Below are the code and all the weights of a small trained network. Each question names an input and a class and asks about switching units off, where a switched-off unit gives its printed mean instead of its output.

import numpy as np


def w(rows, s, z=0):
    codes = np.array(rows[::2]) - 128.0
    scale = np.full(codes.shape[1], s)
    scale[-1] = z or s
    return codes * scale


def f(y):
    return y / 2 * (1 + np.tanh(0.7978845608 * (y + 0.044715 * y**3)))


def log_softmax(a):
    a = a - a.max(-1, keepdims=True)
    return a - np.log(np.exp(a).sum(-1, keepdims=True))


def net(x, mask):
    res = np.array(x, float).reshape(1, 5) / 4 @ E
    y = f(res @ A[0][:, :-1].T + A[0][:, -1])
    res = res + np.where(mask, y, B[0][:, -1]) @ B[0][:, :-1]
    return log_softmax(res[-1] @ U[:, :-1].T + U[:, -1])


A, B = {}, {}
E = w([
[151,119,106,124,120,138],'x0',
[120,148,136,152,137,116],'x1',
[77,10,121,189,61,92],'x2',
[59,148,35,126,129,182],'x3',
[140,113,121,116,120,144],'x4',
],0.012)
A[0] = w([
[74,109,172,112,147,157,119],'neuron 1',
[46,154,73,93,85,175,6],'neuron 2',
[173,174,131,60,187,123,192],'neuron 3',
[143,100,195,98,146,119,2],'neuron 4',
[16,167,118,160,151,152,17],'neuron 5',
[94,34,116,204,124,99,132],'neuron 6',
[239,105,226,137,81,53,38],'neuron 7',
[87,93,114,56,87,161,82],'neuron 8',
[63,134,40,153,139,166,22],'neuron 9',
[120,81,120,193,7,70,133],'neuron 10',
[187,192,120,160,206,123,214],'neuron 11',
[118,97,111,166,105,89,160],'neuron 12',
],0.012,0.0019)
B[0] = w([
[165,137,144,114,152,76,132],'neuron 1',
[99,106,98,166,92,111,212],'neuron 2',
[201,132,164,65,154,149,243],'neuron 3',
[141,55,93,116,114,81,162],'neuron 4',
[151,145,131,148,132,74,187],'neuron 5',
[148,183,165,99,163,194,243],'neuron 6',
[68,53,93,247,45,59,251],'neuron 7',
[141,130,130,126,94,126,161],'neuron 8',
[78,58,87,177,99,63,219],'neuron 9',
[181,135,163,13,142,132,253],'neuron 10',
[100,137,132,70,138,162,228],'neuron 11',
[114,155,200,71,147,160,183],'neuron 12',
],0.011,0.012)
U = w([
[169,179,194,29,150,201,253],'0',
[66,114,51,254,43,89,3],'1',
],0.012,0.00029)

Each question gives the input, the list of numbers given to net, and the class t.
The units are the neurons (one row each of A and B). Each row of codes is followed by its name. A weight is (code - 128) times the scale printed after its matrix; where a second scale follows, it is the last column's (A, B and U).
mask holds one flag per neuron, in row order. A switched-off neuron (its flag False) gives its mean, the last column of its row in B, instead of its output. The means were averaged over made-up inputs and are rounded, as every weight is.
A unit's drop is (log p(t) with every unit on - log p(t) with that unit switched off) / (log p(t) with every unit on - log p(t) with every unit switched off).
The circuit of an input: a set's keep is (log p(t) with only the set's units on - log p(t) with every unit switched off) / (log p(t) with every unit on - log p(t) with every unit switched off). Starting from all 12 units, units are removed one at a time, each time the one whose removal leaves the highest keep (on an exact tie, the one counted first), for as long as the keep stays at least 0.8.
units of the circuit, in order: the units of the circuit, biggest drop first
k most important neurons: the k neurons with the biggest drops, biggest first
drop when u is switched off: that unit's drop, to one decimal
input [0,-4,-3,-4,-4], class 1: units of the circuit, in order : (neuron 7)
input [7,6,5,5,6], class 0: 3 most important neurons : (neuron 7; neuron 10; neuron 6)
input [-7,-1,8,-8,-4], class 0: 4 most important neurons : (neuron 10; neuron 6; neuron 12; neuron 9)
input [-6,-2,-5,-6,1], class 1: 2 most important neurons : (neuron 7; neuron 10)
input [8,2,5,5,4], class 0: 2 most important neurons : (neuron 7; neuron 10)
input [3,3,-4,-5,-7], class 1: 4 most important neurons : (neuron 7; neuron 10; neuron 6; neuron 12)
input [2,-7,-1,-2,1], class 1: 2 most important neurons : (neuron 10; neuron 6)
input [4,-5,6,-5,6], class 0: 2 most important neurons : (neuron 10; neuron 6)
input [-5,-5,4,4,8], class 0: 3 most important neurons : (neuron 7; neuron 6; neuron 10)
input [4,3,6,-5,8], class 0: drop when neuron 6 is switched off : 0.7
input [-4,-3,5,4,0], class 0: drop when neuron 10 is switched off : 0.1
input [7,1,-2,-4,-1], class 1: drop when neuron 7 is switched off : 0.1
